Below are the code and all the weights of a small trained network. Each question names an input and a target symbol and asks about switching units off, where a switched-off unit gives its printed mean instead of its output.

import numpy as np


def w(rows, s, z=0):
    codes = np.array(rows[::2]) - 128.0
    scale = np.full(codes.shape[1], s)
    scale[-1] = z or s
    return codes * scale


def f(y):
    return y / 2 * (1 + np.tanh(0.7978845608 * (y + 0.044715 * y**3)))


def softmax(a):
    e = np.exp(a - a.max(-1, keepdims=True))
    return e / e.sum(-1, keepdims=True)


def log_softmax(a):
    a = a - a.max(-1, keepdims=True)
    return a - np.log(np.exp(a).sum(-1, keepdims=True))


def net(x, mask):
    ids = ['ΞΨαγδεζτ'.index(c) for c in x.split()]
    T = len(ids)
    res = E[ids] + P[:T]
    r = res
    for j in range(3):
        rows = slice(3 * j, 3 * j + 3)
        q, k, v = (r @ M[0][rows].T for M in (Q, K, V))
        z = softmax(np.where(np.tri(T) > 0, q @ k.T / 3**0.5, -1e9)) @ v
        o = O[0][rows]
        res = res + np.where(mask[j], z, o[:, -1]) @ o[:, :-1]
    y = f(res @ A[0][:, :-1].T + A[0][:, -1])
    res = res + np.where(mask[3:7], y, B[0][:, -1]) @ B[0][:, :-1]
    return log_softmax(res[-1] @ U[:, :-1].T + U[:, -1])


Q, K, V, O, A, B = {}, {}, {}, {}, {}, {}
E = w([
[191,223,69,155,72,122,25,178,119],'Ξ',
[150,159,88,55,119,185,63,192,174],'Ψ',
[219,99,68,101,177,181,178,32,12],'α',
[85,69,81,37,90,88,145,117,144],'γ',
[122,116,212,35,107,80,119,157,151],'δ',
[194,97,77,182,9,177,20,165,90],'ε',
[109,74,37,136,60,167,175,170,122],'ζ',
[99,19,159,145,34,78,221,113,128],'τ',
],0.014)
P = w([
[110,127,121,153,200,2,85,208,134],'0',
[149,96,131,112,124,93,118,151,167],'1',
[130,122,142,110,112,140,162,134,160],'2',
[118,130,153,113,100,165,179,129,142],'3',
[112,132,161,112,88,188,200,114,137],'4',
[105,133,172,118,77,201,202,101,129],'5',
[99,141,178,125,62,211,204,88,110],'6',
],0.009)
Q[0] = w([
[98,118,158,60,130,147,133,138,107],'H0',
[78,128,150,184,199,64,193,103,108],'H0',
[130,171,156,137,128,87,92,110,92],'H0',
[101,238,192,131,213,78,102,94,133],'H1',
[119,150,116,97,113,250,114,115,142],'H1',
[37,56,131,79,153,140,183,73,173],'H1',
[136,100,162,72,82,110,151,96,126],'H2',
[127,113,170,25,88,121,116,160,142],'H2',
[88,126,70,155,138,202,101,110,137],'H2',
],0.012)
K[0] = w([
[146,95,133,81,161,118,153,93,83],'H0',
[99,65,140,132,117,72,146,177,182],'H0',
[109,127,155,138,159,107,108,129,168],'H0',
[99,223,220,86,86,102,106,161,249],'H1',
[195,136,113,86,224,182,134,124,122],'H1',
[115,70,153,59,174,108,188,117,104],'H1',
[92,129,180,94,118,146,180,108,132],'H2',
[56,124,148,93,102,162,120,125,145],'H2',
[191,136,52,153,135,134,120,127,121],'H2',
],0.014)
V[0] = w([
[83,131,104,121,114,111,78,201,150],'H0',
[148,127,33,131,193,99,12,163,122],'H0',
[69,76,209,145,116,48,204,96,109],'H0',
[177,140,163,223,97,142,76,68,64],'H1',
[51,91,157,126,55,200,132,119,112],'H1',
[117,146,188,56,100,73,40,221,216],'H1',
[150,82,217,108,178,83,146,103,76],'H2',
[193,225,39,153,144,243,127,53,2],'H2',
[141,107,129,134,145,126,132,210,115],'H2',
],0.0075)
O[0] = w([
[103,140,207,156,87,90,145,102,214,131],'H0',
[70,229,167,123,195,156,64,193,133,123],'H0',
[189,99,47,102,86,153,90,210,132,119],'H0',
[74,152,155,73,184,141,202,118,168,78],'H1',
[125,245,119,108,101,95,140,107,147,131],'H1',
[172,23,19,125,36,92,194,160,107,157],'H1',
[44,180,97,178,143,212,111,100,120,150],'H2',
[164,2,27,123,38,117,133,180,104,2],'H2',
[163,144,108,99,153,79,159,96,142,151],'H2',
],0.0088,0.0091)
A[0] = w([
[137,174,170,60,175,100,111,74,167,165],'N0',
[110,177,174,100,214,127,77,98,123,44],'N1',
[138,19,97,117,108,168,141,87,130,78],'N2',
[161,11,83,117,51,132,169,100,97,2],'N3',
],0.011,0.0066)
B[0] = w([
[111,109,6,249,171,132,100,221,98,250],'N0',
[185,105,170,64,46,65,172,67,208,213],'N1',
[119,198,98,201,2,57,195,169,222,137],'N2',
[120,220,159,158,233,209,147,24,129,148],'N3',
],0.0076,0.012)
U = w([
[167,75,128,78,8,108,184,122,133,223],'Ξ',
[84,142,150,77,174,166,140,140,132,112],'Ψ',
[155,133,178,138,125,151,67,111,107,62],'α',
[136,85,171,165,144,146,144,117,138,19],'γ',
[175,113,118,110,223,134,148,97,75,181],'δ',
[94,185,112,166,173,149,93,159,111,197],'ε',
[88,105,100,99,139,110,134,91,152,29],'ζ',
[171,154,136,94,147,164,124,157,152,3],'τ',
],0.014,0.0066)

Each question gives the input, a string of symbols that net reads in full, and the target symbol t.
The units are the heads (3 rows each of Q, K, V and O) and the neurons (one row each of A and B). Each row of codes is followed by its name. A weight is (code - 128) times the scale printed after its matrix; where a second scale follows, it is the last column's (O, A, B and U).
mask holds one flag per unit, heads first, then neurons. A switched-off unit (its flag False) gives its mean, the last column of its rows in O or B, instead of its output. The means were averaged over made-up inputs and are rounded, as every weight is.
A unit's drop is (log p(t) with every unit on - log p(t) with that unit switched off) / (log p(t) with every unit on - log p(t) with every unit switched off).
The circuit of an input: a set's keep is (log p(t) with only the set's units on - log p(t) with every unit switched off) / (log p(t) with every unit on - log p(t) with every unit switched off). Starting from all 7 units, units are removed one at a time, each time the one whose removal leaves the highest keep (on an exact tie, the one counted first), for as long as the keep stays at least 0.8.
circuit, biggest first: the units of the circuit, biggest drop first
most important unit: the unit with the biggest drop
k most important neurons: the k neurons with the biggest drops, biggest first
which heads matter: for each layer, one digit per head in row order, 1 if its drop is at least 0.15 and else 0, layers parted by /
drop of u: that unit's drop, to one decimal
input δ Ψ δ Ψ, target Ξ: circuit, biggest first => [H1]
input Ξ δ ζ ζ Ψ ε Ψ, target Ξ: which heads matter => 001
input α τ δ δ Ξ, target Ξ: which heads matter => 101
input δ α Ξ δ Ψ, target τ: which heads matter => 110
input Ξ ζ ζ ζ γ, target ε: which heads matter => 010
input δ ζ α Ψ δ α, target Ξ: which heads matter => 111
input ε δ Ψ δ ζ γ, target ε: circuit, biggest first => [H1 N0]
input α δ δ δ γ, target ζ: which heads matter => 011
input Ξ δ δ δ α ζ γ, target ζ: circuit, biggest first => [N1 N0 H1]
input δ δ δ ζ α ζ ζ, target Ψ: which heads matter => 011
input ζ ζ α ε, target α: circuit, biggest first => [H1 H2 N1]
input γ ε δ Ψ ζ, target ε: 2 most important neurons => [N1 N0]
input δ δ ζ δ, target Ξ: 2 most important neurons => [N0 N2]
input δ Ψ δ α δ, target δ: most important unit => H0
input ε δ ζ ε, target Ξ: which heads matter => 111
input α α Ξ α, target Ξ: which heads matter => 011
input α ζ ζ, target Ψ: drop of N0 => 0.2
input δ δ ζ δ ζ α ε, target α: drop of N0 => 0.4
input δ γ δ δ δ τ, target ε: drop of H2 => 0.8
input δ α ζ τ δ δ δ, target ε: most important unit => N0
